Here is a tiny trained network, its code and every weight. The questions are about switching its units off for an input and a class, where a switched-off unit gives its printed mean instead of its output.

import numpy as np


def w(rows, s, z=0):
    codes = np.array(rows[::2]) - 128.0
    scale = np.full(codes.shape[1], s)
    scale[-1] = z or s
    return codes * scale


def f(y):
    return y / 2 * (1 + np.tanh(0.7978845608 * (y + 0.044715 * y**3)))


def log_softmax(a):
    a = a - a.max(-1, keepdims=True)
    return a - np.log(np.exp(a).sum(-1, keepdims=True))


def net(x, mask):
    res = np.array(x, float).reshape(1, 6) / 4 @ E
    y = f(res @ A[0][:, :-1].T + A[0][:, -1])
    res = res + np.where(mask, y, B[0][:, -1]) @ B[0][:, :-1]
    return log_softmax(res[-1] @ U[:, :-1].T + U[:, -1])


A, B = {}, {}
E = w([
[181,1,220,83,127,99],'x0',
[235,197,156,70,94,26],'x1',
[107,128,134,118,115,121],'x2',
[152,134,128,142,151,138],'x3',
[146,135,132,142,149,133],'x4',
[162,150,204,213,27,198],'x5',
],0.011)
A[0] = w([
[150,101,140,17,146,58,160],'N1',
[100,198,70,82,158,147,166],'N2',
[178,163,224,202,51,155,149],'N3',
[201,118,114,123,155,29,180],'N4',
[151,152,194,141,66,112,112],'N5',
[100,147,130,194,61,238,184],'N6',
[152,141,170,188,13,175,174],'N7',
[115,183,58,114,98,169,211],'N8',
[79,97,25,123,212,145,224],'N9',
[55,65,132,144,171,228,249],'N10',
[118,80,214,103,93,134,150],'N11',
[163,31,88,141,138,168,158],'N12',
[106,238,71,139,126,156,255],'N13',
[167,7,192,70,113,142,200],'N14',
[101,162,95,58,201,138,203],'N15',
[115,146,43,147,156,153,193],'N16',
[92,126,108,134,191,74,197],'N17',
[191,234,117,91,87,72,164],'N18',
],0.012,0.0089)
B[0] = w([
[176,103,108,118,150,58,230],'N1',
[123,111,118,110,60,125,181],'N2',
[166,174,151,112,112,203,210],'N3',
[174,103,84,53,147,81,212],'N4',
[149,159,155,91,121,189,169],'N5',
[85,180,164,179,110,239,212],'N6',
[192,196,126,159,143,218,207],'N7',
[73,130,117,144,58,160,184],'N8',
[52,61,138,152,116,77,227],'N9',
[24,129,186,207,197,95,242],'N10',
[153,124,159,127,175,152,191],'N11',
[106,113,195,140,179,113,177],'N12',
[44,125,44,117,42,208,214],'N13',
[163,126,217,123,180,101,250],'N14',
[110,63,132,88,84,81,198],'N15',
[80,108,164,129,69,125,183],'N16',
[95,64,159,98,87,63,187],'N17',
[111,180,47,11,103,171,209],'N18',
],0.011,0.02)
U = w([
[63,52,149,154,75,126,208],'0',
[94,160,113,243,97,179,130],'1',
[115,106,67,71,63,111,89],'2',
[129,189,85,98,95,185,97],'3',
[84,87,167,153,206,55,104],'4',
[125,136,196,180,201,175,86],'5',
[198,83,115,89,153,70,254],'6',
[254,128,163,114,100,163,14],'7',
],0.012,0.0019)

Each question gives the input, the list of numbers given to net, and the class t.
The units are the neurons (one row each of A and B). Each row of codes is followed by its name. A weight is (code - 128) times the scale printed after its matrix; where a second scale follows, it is the last column's (A, B and U).
mask holds one flag per neuron, in row order. A switched-off neuron (its flag False) gives its mean, the last column of its row in B, instead of its output. The means were averaged over made-up inputs and are rounded, as every weight is.
A unit's drop is (log p(t) with every unit on - log p(t) with that unit switched off) / (log p(t) with every unit on - log p(t) with every unit switched off).
The circuit of an input: a set's keep is (log p(t) with only the set's units on - log p(t) with every unit switched off) / (log p(t) with every unit on - log p(t) with every unit switched off). Starting from the 12 units with the biggest drops (on a tie, the unit counted first), units are removed one at a time, each time the one whose removal leaves the highest keep (on an exact tie, the one counted first), for as long as the keep stays at least 0.8.
circuit, biggest first: the units of the circuit, biggest drop first
unit that matters most: the unit with the biggest drop
top k neurons: the k neurons with the biggest drops, biggest first
drop when u is switched off: that unit's drop, to one decimal
input [1,1,-7,8,-3,-7], class 6: circuit, biggest first -> [N10; N13]
input [4,3,1,1,3,0], class 6: circuit, biggest first -> [N6; N4]
input [0,-4,2,1,1,6], class 1: circuit, biggest first -> [N6]
input [-2,1,3,-7,-1,4], class 3: top 2 neurons -> [N10; N9]
input [1,8,3,2,-7,-4], class 6: top 2 neurons -> [N1; N13]
input [4,-4,4,5,2,0], class 4: top 2 neurons -> [N7; N3]
input [0,1,5,1,8,-5], class 2: top 2 neurons -> [N10; N14]
input [-5,6,7,3,-6,1], class 3: top 2 neurons -> [N9; N17]
input [0,7,4,-7,3,-4], class 2: top 3 neurons -> [N18; N14; N11]
input [0,-6,2,-6,1,3], class 1: top 2 neurons -> [N14; N6]
input [3,1,-5,-1,-7,8], class 7: top 2 neurons -> [N10; N3]
input [1,-1,3,7,-4,4], class 5: drop when N13 is switched off -> 0.2
input [4,-1,-6,-5,0,-4], class 4: drop when N10 is switched off -> 0.0
input [0,0,0,-3,-8,5], class 1: drop when N6 is switched off -> 0.1
input [3,-8,4,-6,6,1], class 5: unit that matters most -> N6
